Below is a small trained network, with its code and all its weights. Each question gives an input and a class and asks what happens when units are switched off, that is, made to give their printed mean instead of their output.

import numpy as np


def w(rows, s, z=0):
    codes = np.array(rows[::2]) - 128.0
    scale = np.full(codes.shape[1], s)
    scale[-1] = z or s
    return codes * scale


def f(y):
    return np.maximum(y, 0)


def log_softmax(a):
    a = a - a.max(-1, keepdims=True)
    return a - np.log(np.exp(a).sum(-1, keepdims=True))


def net(x, mask):
    res = np.array(x, float).reshape(1, 6) / 4 @ E
    y = f(res @ A[0][:, :-1].T + A[0][:, -1])
    res = res + np.where(mask, y, B[0][:, -1]) @ B[0][:, :-1]
    return log_softmax(res[-1] @ U[:, :-1].T + U[:, -1])


A, B = {}, {}
E = w([
[235,131,54,39,144,188,87,120],'x0',
[107,99,66,169,26,252,156,207],'x1',
[255,129,217,131,170,136,250,205],'x2',
[149,53,180,83,105,143,66,134],'x3',
[190,218,69,33,184,119,208,151],'x4',
[33,180,199,24,96,129,145,238],'x5',
],0.0068)
A[0] = w([
[164,150,108,146,113,145,141,101,116],'n1',
[14,119,77,119,97,112,32,59,106],'n2',
[121,156,144,92,160,128,76,170,128],'n3',
[66,118,154,145,84,167,209,199,121],'n4',
[184,131,211,118,203,62,160,114,206],'n5',
[86,66,165,168,86,193,190,192,169],'n6',
[136,199,146,47,178,90,163,141,68],'n7',
[43,156,142,168,79,167,191,190,175],'n8',
[208,145,103,115,158,128,183,117,214],'n9',
[185,108,75,132,103,191,163,73,197],'n10',
[48,123,103,136,122,101,60,58,132],'n11',
[193,174,59,153,164,158,189,138,203],'n12',
[83,203,151,75,139,111,151,130,186],'n13',
[74,69,97,98,82,168,8,95,177],'n14',
[167,218,129,49,187,90,173,137,130],'n15',
[135,131,131,92,123,139,95,138,85],'n16',
[52,120,121,160,32,165,68,148,252],'n17',
[1,175,62,162,132,60,73,67,162],'n18',
[181,50,118,89,104,235,88,109,131],'n19',
[142,58,206,138,149,69,87,80,186],'n20',
[205,82,134,166,171,111,158,88,161],'n21',
[191,134,31,143,169,162,188,102,127],'n22',
[170,92,212,164,195,78,135,104,165],'n23',
[213,141,50,162,149,131,146,123,95],'n24',
[165,96,227,145,166,70,123,51,165],'n25',
[205,144,63,146,145,141,141,129,66],'n26',
[117,190,133,70,106,91,206,219,200],'n27',
],0.0081,0.0032)
B[0] = w([
[150,127,119,108,132,126,128,97,156],'n1',
[105,20,67,166,169,226,166,87,238],'n2',
[99,111,119,119,130,159,133,159,164],'n3',
[176,146,213,158,136,99,223,173,206],'n4',
[49,167,123,137,92,27,109,131,254],'n5',
[216,132,207,195,116,92,168,160,218],'n6',
[43,162,96,64,190,76,128,180,216],'n7',
[176,126,169,148,151,130,230,128,215],'n8',
[129,214,119,84,154,71,106,76,228],'n9',
[212,156,104,109,127,163,93,110,203],'n10',
[91,52,72,196,125,201,188,97,216],'n11',
[199,198,151,90,169,123,124,62,225],'n12',
[65,114,119,82,180,134,198,153,207],'n13',
[131,19,70,116,95,250,101,193,231],'n14',
[55,180,96,47,215,68,118,147,246],'n15',
[97,117,126,97,114,155,103,164,145],'n16',
[173,42,137,135,102,199,168,142,231],'n17',
[79,67,76,176,187,186,254,19,247],'n18',
[181,117,118,51,56,142,23,194,206],'n19',
[77,95,113,191,39,104,61,104,226],'n20',
[147,188,94,155,97,99,79,86,213],'n21',
[233,225,88,120,182,135,76,34,213],'n22',
[43,169,151,204,42,6,51,116,228],'n23',
[200,214,70,123,155,133,71,47,197],'n24',
[68,154,101,193,42,28,119,106,235],'n25',
[176,194,74,97,155,130,104,89,183],'n26',
[81,155,186,61,203,88,159,186,245],'n27',
],0.0066,0.0092)
U = w([
[216,200,99,93,160,117,87,50,97],'0',
[67,142,142,193,49,62,80,102,237],'1',
[97,60,76,160,145,180,176,76,235],'2',
[169,130,255,157,121,118,207,165,48],'3',
[49,167,154,38,199,92,149,164,3],'4',
[169,76,123,92,66,167,45,207,42],'5',
],0.0091,0.00063)

Each question gives the input, the list of numbers given to net, and the class t.
The units are the neurons (one row each of A and B). Each row of codes is followed by its name. A weight is (code - 128) times the scale printed after its matrix; where a second scale follows, it is the last column's (A, B and U).
mask holds one flag per neuron, in row order. A switched-off neuron (its flag False) gives its mean, the last column of its row in B, instead of its output. The means were averaged over made-up inputs and are rounded, as every weight is.
A unit's drop is (log p(t) with every unit on - log p(t) with that unit switched off) / (log p(t) with every unit on - log p(t) with every unit switched off).
The circuit of an input: a set's keep is (log p(t) with only the set's units on - log p(t) with every unit switched off) / (log p(t) with every unit on - log p(t) with every unit switched off). Starting from the 12 units with the biggest drops (on a tie, the unit counted first), units are removed one at a time, each time the one whose removal leaves the highest keep (on an exact tie, the one counted first), for as long as the keep stays at least 0.8.
circuit, biggest first: the units of the circuit, biggest drop first
unit that matters most: the unit with the biggest drop
top k neurons: the k neurons with the biggest drops, biggest first
drop of u: that unit's drop, to one decimal
input [6,-1,-7,4,-2,3], class 2: unit that matters most => n2
input [-7,-4,3,-3,5,-4], class 1: top 3 neurons => [n23 n25 n5]
input [1,1,6,6,-1,3], class 3: circuit, biggest first => [n6 n4]
input [2,1,-6,8,6,-1], class 5: circuit, biggest first => [n19 n14]
input [3,4,5,-8,0,2], class 0: top 2 neurons => [n22 n12]
input [8,4,-2,-4,-7,-6], class 5: top 2 neurons => [n14 n19]
input [-2,8,4,-7,-6,-6], class 3: top 3 neurons => [n6 n4 n8]
input [-7,-2,5,0,-1,7], class 3: top 3 neurons => [n4 n6 n8]
input [4,4,-2,2,3,1], class 5: top 2 neurons => [n19 n18]
input [8,5,-8,-3,3,1], class 2: top 3 neurons => [n2 n18 n14]
input [-6,6,1,6,0,-6], class 5: top 2 neurons => [n18 n19]
input [7,-8,-4,8,-4,-6], class 1: top 3 neurons => [n25 n20 n23]
input [1,8,2,2,-8,3], class 3: top 2 neurons => [n6 n4]
input [6,8,-7,4,-6,-2], class 5: circuit, biggest first => [n19]
input [0,6,1,-4,-5,-4], class 5: drop of n18 => 0.3
input [-5,5,-4,-8,7,-3], class 0: drop of n12 => 0.1
input [-2,-5,7,-5,0,-6], class 1: drop of n25 => 1.1
input [-3,-1,5,-1,0,-4], class 1: drop of n23 => 0.3
